m =
[[-0.11, -0.03, 0.14, -0.07, -0.10],
 [0.08, 0.19, -0.12, 0.19, 0.18],
 [-0.12, 0.06, 0.06, 0.03, -0.01]]
Indices start at 0.
row 0 col 0: -0.11
row 1 col 0: 0.08
row 0 col 2: 0.14
row 2 col 1: 0.06
row 2 col 4: -0.01
row 0 col 3: -0.07
row 2 col 0: -0.12
row 2 col 2: 0.06
row 1 col 2: -0.12
row 1 col 1: 0.19
row 1 col 3: 0.19

a =
[[-1.31, -1.31, +0.87, -1.13, +1.98, +1.77, -0.19, -2.04, +1.48, +3.63],
[+1.23, +1.26, +2.89, +5.08, -0.20, -1.92, -0.84, +2.59, -1.11, -3.54],
[-3.34, -3.37, -0.13, -4.96, +0.73, -0.28, -1.89, -5.46, +0.14, -0.18]]
a[0,0]: -1.31
a[1,8]: -1.11
a[0]: [-1.31, -1.31, +0.87, -1.13, +1.98, +1.77, -0.19, -2.04, +1.48, +3.63]
a[0,4]: +1.98
a[2,9]: -0.18
a[2,8]: +0.14
a[0,6]: -0.19
a[1,0]: +1.23
a[0,2]: +0.87
a[2,6]: -1.89
a[0,3]: -1.13
a[2,3]: -4.96
a[2,2]: -0.13
a[:, 9]: [+3.63, -3.54, -0.18]
a[2,4]: +0.73
a[2]: [-3.34, -3.37, -0.13, -4.96, +0.73, -0.28, -1.89, -5.46, +0.14, -0.18]
a[1,3]: +5.08
a[2,5]: -0.28
a[0,5]: +1.77
a[1,1]: +1.26
a[1,2]: +2.89
a[0,8]: +1.48
a[1]: [+1.23, +1.26, +2.89, +5.08, -0.20, -1.92, -0.84, +2.59, -1.11, -3.54]

B =
[[  7  12  12 -25  13]
 [  6  -4   6 -14   4]
 [-12 -42 -25  29 -32]
 [-20 -21 -27  25 -30]
 [-12 -18 -18  15 -21]
 [-29 -24 -37  36 -40]
 [ -5   7  -1 -10   0]]
B[0,0]: 7
B[0,2]: 12
B[4,1]: -18
B[6,2]: -1
B[5,3]: 36
B[3,0]: -20
B[5,0]: -29
B[4,2]: -18
B[1,2]: 6
B[1,0]: 6
B[1]: [6, -4, 6, -14, 4]
B[:, 2]: [12, 6, -25, -27, -18, -37, -1]
B[3,1]: -21
B[1,1]: -4
B[1,3]: -14

grid = [-0.63, +6.38, -3.25, -2.52, +0.87, -2.17, +2.50, -0.04]
grid[-8]: -0.63
grid[4]: +0.87
grid[5]: -2.17
grid[1]: +6.38
grid[-6]: -3.25

arr =
[[+0.71, -1.78, -3.18, +4.32, +1.56, -4.05],
[-0.24, -3.83, -4.04, +4.90, +3.43, -3.13],
[-0.15, -3.23, -0.22, +2.51, -0.52, -3.05],
[-1.11, -1.52, -2.33, +4.61, -0.66, -3.99],
[+4.80, -3.46, -4.29, -3.28, +2.10, -2.95],
[-1.10, +4.01, +4.02, -4.42, -2.20, +4.66]]
Rows and columns are counted from 0.
row 0 col 0	+0.71
row 3 col 2	-2.33
row 2 col 2	-0.22
row 1 col 1	-3.83
row 5 col 4	-2.20
row 5 col 3	-4.42
row 1 col 4	+3.43
row 5 col 2	+4.02
row 4 col 1	-3.46
row 0 col 2	-3.18
row 0 col 5	-4.05
row 5 col 5	+4.66
row 0 col 1	-1.78
row 2 col 0	-0.15
row 5 col 1	+4.01
row 1 col 2	-4.04
row 0 col 3	+4.32
row 3 col 3	+4.61
row 1 col 0	-0.24
row 4 col 4	+2.10
row 4 col 3	-3.28
row 2 col 1	-3.23
row 1 col 3	+4.90
row 1 col 5	-3.13
row 4 col 5	-2.95
row 4 col 2	-4.29

data =
[[-2.02, -3.42, -1.84, +0.37, -2.43, -3.56, -0.21, +0.37, -1.46, +2.67, +2.43, +0.62, +1.13, +1.04, +2.10],
[+0.38, -2.71, +0.27, -4.83, -3.45, +2.85, -3.23, -0.65, +4.58, -1.83, -2.30, +3.75, +1.80, +1.84, +2.57],
[-1.56, +1.62, -0.88, -5.46, +1.72, +0.85, +0.57, -0.23, +1.28, +1.40, +0.78, -3.59, -2.25, -2.58, +3.55],
[+1.22, -0.76, +1.28, +1.22, -1.73, -2.47, -0.33, +1.37, +1.33, +4.31, +0.51, -2.07, -3.09, -2.07, +4.93],
[-0.29, +1.72, -1.32, +1.62, -3.61, -1.47, +1.46, +0.61, -0.29, -1.46, +1.81, -0.98, -0.80, -0.95, +2.84],
[-1.65, +2.57, -1.92, +3.15, +0.10, -2.60, -3.73, -3.25, +3.54, -3.78, +1.95, +0.61, -0.81, +1.48, -0.51]]
Indices start at 0.
(0, 0) -> -2.02
(4, 7) -> +0.61
(2, 13) -> -2.58
(5, 1) -> +2.57
(3, 14) -> +4.93
(2, 14) -> +3.55
(3, 10) -> +0.51
(4, 0) -> -0.29
(1, 7) -> -0.65
(3, 3) -> +1.22
(4, 6) -> +1.46
(1, 6) -> -3.23
(3, 2) -> +1.28
(2, 8) -> +1.28
(4, 13) -> -0.95
(4, 2) -> -1.32
(4, 1) -> +1.72
(1, 5) -> +2.85
(5, 14) -> -0.51
(4, 9) -> -1.46
(5, 12) -> -0.81
(5, 11) -> +0.61
(0, 13) -> +1.04
(3, 7) -> +1.37
(2, 3) -> -5.46
(0, 4) -> -2.43
(2, 2) -> -0.88
(4, 8) -> -0.29
(2, 0) -> -1.56
(3, 1) -> -0.76
(5, 8) -> +3.54
(1, 12) -> +1.80
(5, 2) -> -1.92
(1, 9) -> -1.83
